Here is a tiny trained network, its code and every weight. The questions are about switching its units off for an input and a class, where a switched-off unit gives its printed mean instead of its output.

import numpy as np


def w(rows, s, z=0):
    codes = np.array(rows[::2]) - 128.0
    scale = np.full(codes.shape[1], s)
    scale[-1] = z or s
    return codes * scale


def norm(h):
    return h / np.sqrt((h * h).mean(-1, keepdims=True) + 1e-5)


def f(y):
    return y / 2 * (1 + np.tanh(0.7978845608 * (y + 0.044715 * y**3)))


def log_softmax(a):
    a = a - a.max(-1, keepdims=True)
    return a - np.log(np.exp(a).sum(-1, keepdims=True))


def net(x, mask):
    res = np.array(x, float).reshape(1, 7) / 4 @ E
    u = 0
    for l in range(2):
        y = f(norm(res) @ A[l][:, :-1].T + A[l][:, -1])
        res = res + np.where(mask[u : u + 14], y, B[l][:, -1]) @ B[l][:, :-1]
        u += 14
    return log_softmax(norm(res)[-1] @ U[:, :-1].T + U[:, -1])


A, B = {}, {}
E = w([
[129,146,42,31,140,182,221,104],'x0',
[170,81,166,145,148,217,147,188],'x1',
[48,131,34,220,146,173,128,178],'x2',
[63,111,89,104,171,35,139,72],'x3',
[202,105,140,152,191,182,101,172],'x4',
[128,42,97,107,162,145,239,111],'x5',
[2,35,172,125,94,124,76,144],'x6',
],0.0053)
A[0] = w([
[165,124,161,149,92,201,117,221,92],'0.n1',
[115,174,52,240,139,121,72,122,2],'0.n2',
[105,39,91,127,154,134,185,141,18],'0.n3',
[92,116,235,121,167,94,78,137,43],'0.n4',
[167,114,90,143,133,48,166,125,93],'0.n5',
[87,105,138,155,146,74,128,133,82],'0.n6',
[91,192,110,213,149,152,73,159,78],'0.n7',
[95,122,200,156,128,103,119,116,90],'0.n8',
[149,153,110,102,107,171,170,141,103],'0.n9',
[73,80,254,137,139,99,39,107,15],'0.n10',
[140,129,44,192,122,111,96,182,37],'0.n11',
[244,108,205,179,173,160,152,170,10],'0.n12',
[121,151,156,123,116,26,122,42,91],'0.n13',
[57,115,123,126,109,81,98,142,74],'0.n14',
],0.0075,0.005)
B[0] = w([
[123,148,163,135,1,160,165,79,241],'0.n1',
[78,197,114,164,222,119,135,185,183],'0.n2',
[77,53,81,164,137,124,141,128,162],'0.n3',
[122,115,106,123,125,122,86,158,175],'0.n4',
[105,115,114,92,69,162,108,123,155],'0.n5',
[177,139,160,114,110,151,152,167,137],'0.n6',
[71,212,136,125,132,132,142,139,206],'0.n7',
[144,118,129,89,157,98,127,85,150],'0.n8',
[109,141,179,91,148,121,111,168,175],'0.n9',
[113,79,167,33,151,55,31,221,223],'0.n10',
[86,153,133,173,177,89,136,101,151],'0.n11',
[230,98,192,199,197,179,117,25,253],'0.n12',
[92,158,148,148,40,141,169,103,234],'0.n13',
[209,141,170,135,162,136,120,129,169],'0.n14',
],0.0071,0.0032)
A[1] = w([
[123,47,53,140,171,121,139,87,44],'1.n1',
[158,172,58,111,187,113,149,96,130],'1.n2',
[180,174,159,130,100,80,77,148,176],'1.n3',
[123,110,147,74,130,55,58,149,105],'1.n4',
[160,165,88,79,98,90,180,53,55],'1.n5',
[86,177,52,175,149,127,89,160,35],'1.n6',
[115,188,109,168,157,110,102,166,94],'1.n7',
[77,24,57,148,131,150,165,124,11],'1.n8',
[237,100,188,222,170,185,130,106,1],'1.n9',
[170,145,167,136,96,195,107,130,73],'1.n10',
[100,53,111,162,156,156,217,112,50],'1.n11',
[191,138,116,20,190,138,177,168,62],'1.n12',
[155,176,133,197,170,139,99,114,165],'1.n13',
[110,76,174,121,123,64,1,135,43],'1.n14',
],0.0091,0.0037)
B[1] = w([
[109,124,126,81,101,148,175,201,165],'1.n1',
[103,91,145,155,106,173,64,161,188],'1.n2',
[93,36,118,94,168,140,228,156,216],'1.n3',
[73,51,153,132,72,95,88,121,192],'1.n4',
[171,182,127,153,100,56,77,85,203],'1.n5',
[104,144,174,175,195,131,139,117,178],'1.n6',
[87,111,127,173,182,123,170,114,169],'1.n7',
[170,137,118,61,174,84,212,192,190],'1.n8',
[223,83,154,134,148,144,198,26,255],'1.n9',
[136,122,127,142,87,172,148,133,181],'1.n10',
[147,124,108,51,175,115,148,165,198],'1.n11',
[174,157,66,197,171,166,2,189,189],'1.n12',
[115,92,143,152,162,136,139,87,202],'1.n13',
[128,29,140,106,133,167,50,137,216],'1.n14',
],0.0085,0.0055)
U = w([
[124,118,68,35,182,96,208,219,148],'0',
[193,204,54,141,134,137,39,163,50],'1',
[127,185,125,109,45,4,124,54,33],'2',
[65,15,186,98,92,89,70,149,214],'3',
[95,165,160,128,31,206,160,158,8],'4',
[32,180,139,227,207,120,161,128,195],'5',
[241,80,173,171,152,185,170,74,247],'6',
],0.016,0.0018)

Each question gives the input, the list of numbers given to net, and the class t.
The units are the neurons (one row each of A and B). Each row of codes is followed by its name. A weight is (code - 128) times the scale printed after its matrix; where a second scale follows, it is the last column's (A, B and U).
mask holds one flag per neuron, layer by layer. A switched-off neuron (its flag False) gives its mean, the last column of its row in B, instead of its output. The means were averaged over made-up inputs and are rounded, as every weight is.
A unit's drop is (log p(t) with every unit on - log p(t) with that unit switched off) / (log p(t) with every unit on - log p(t) with every unit switched off).
The circuit of an input: a set's keep is (log p(t) with only the set's units on - log p(t) with every unit switched off) / (log p(t) with every unit on - log p(t) with every unit switched off). Starting from the 12 units with the biggest drops (on a tie, the unit counted first), units are removed one at a time, each time the one whose removal leaves the highest keep (on an exact tie, the one counted first), for as long as the keep stays at least 0.8.
circuit, biggest first: the units of the circuit, biggest drop first
k most important neurons: the k neurons with the biggest drops, biggest first
top k neurons in layer l: the k neurons of layer l with the biggest drops, biggest first
drop when u is switched off: that unit's drop, to one decimal
input [0,-6,-8,7,5,0,0], class 2: circuit, biggest first	(0.n13)
input [7,4,6,-5,2,8,-4], class 0: top 2 neurons in layer 1	(1.n11 1.n8)
input [7,2,1,-8,-4,-2,-3], class 4: circuit, biggest first	(0.n1 1.n9)
input [-3,-8,8,2,5,-4,6], class 5: 2 most important neurons	(0.n2 0.n7)
input [1,-3,-4,-4,-3,-6,-8], class 2: top 2 neurons in layer 0	(0.n12 0.n14)
input [2,-4,0,8,-2,3,2], class 2: 2 most important neurons	(1.n5 0.n13)
input [-1,-8,-4,5,8,-3,-2], class 2: top 3 neurons in layer 0	(0.n13 0.n10 0.n9)
input [0,1,-2,7,-1,-7,-6], class 2: 2 most important neurons	(0.n13 1.n5)
input [7,-8,-2,-3,3,-6,1], class 2: 2 most important neurons	(1.n5 0.n10)
input [3,0,-7,2,3,1,-5], class 1: top 2 neurons in layer 1	(1.n12 1.n5)
input [5,6,3,4,-1,4,-8], class 1: drop when 1.n12 is switched off	0.8
input [-5,1,2,7,-7,-5,-4], class 5: drop when 0.n2 is switched off	0.3
input [8,-7,-4,-4,0,-2,8], class 2: drop when 0.n10 is switched off	0.5
input [8,-8,-4,5,2,3,2], class 2: circuit, biggest first	(1.n5)
input [4,0,-7,8,4,4,6], class 0: drop when 1.n8 is switched off	0.3
input [-6,-4,7,0,7,-8,3], class 5: top 2 neurons in layer 0	(0.n2 0.n7)
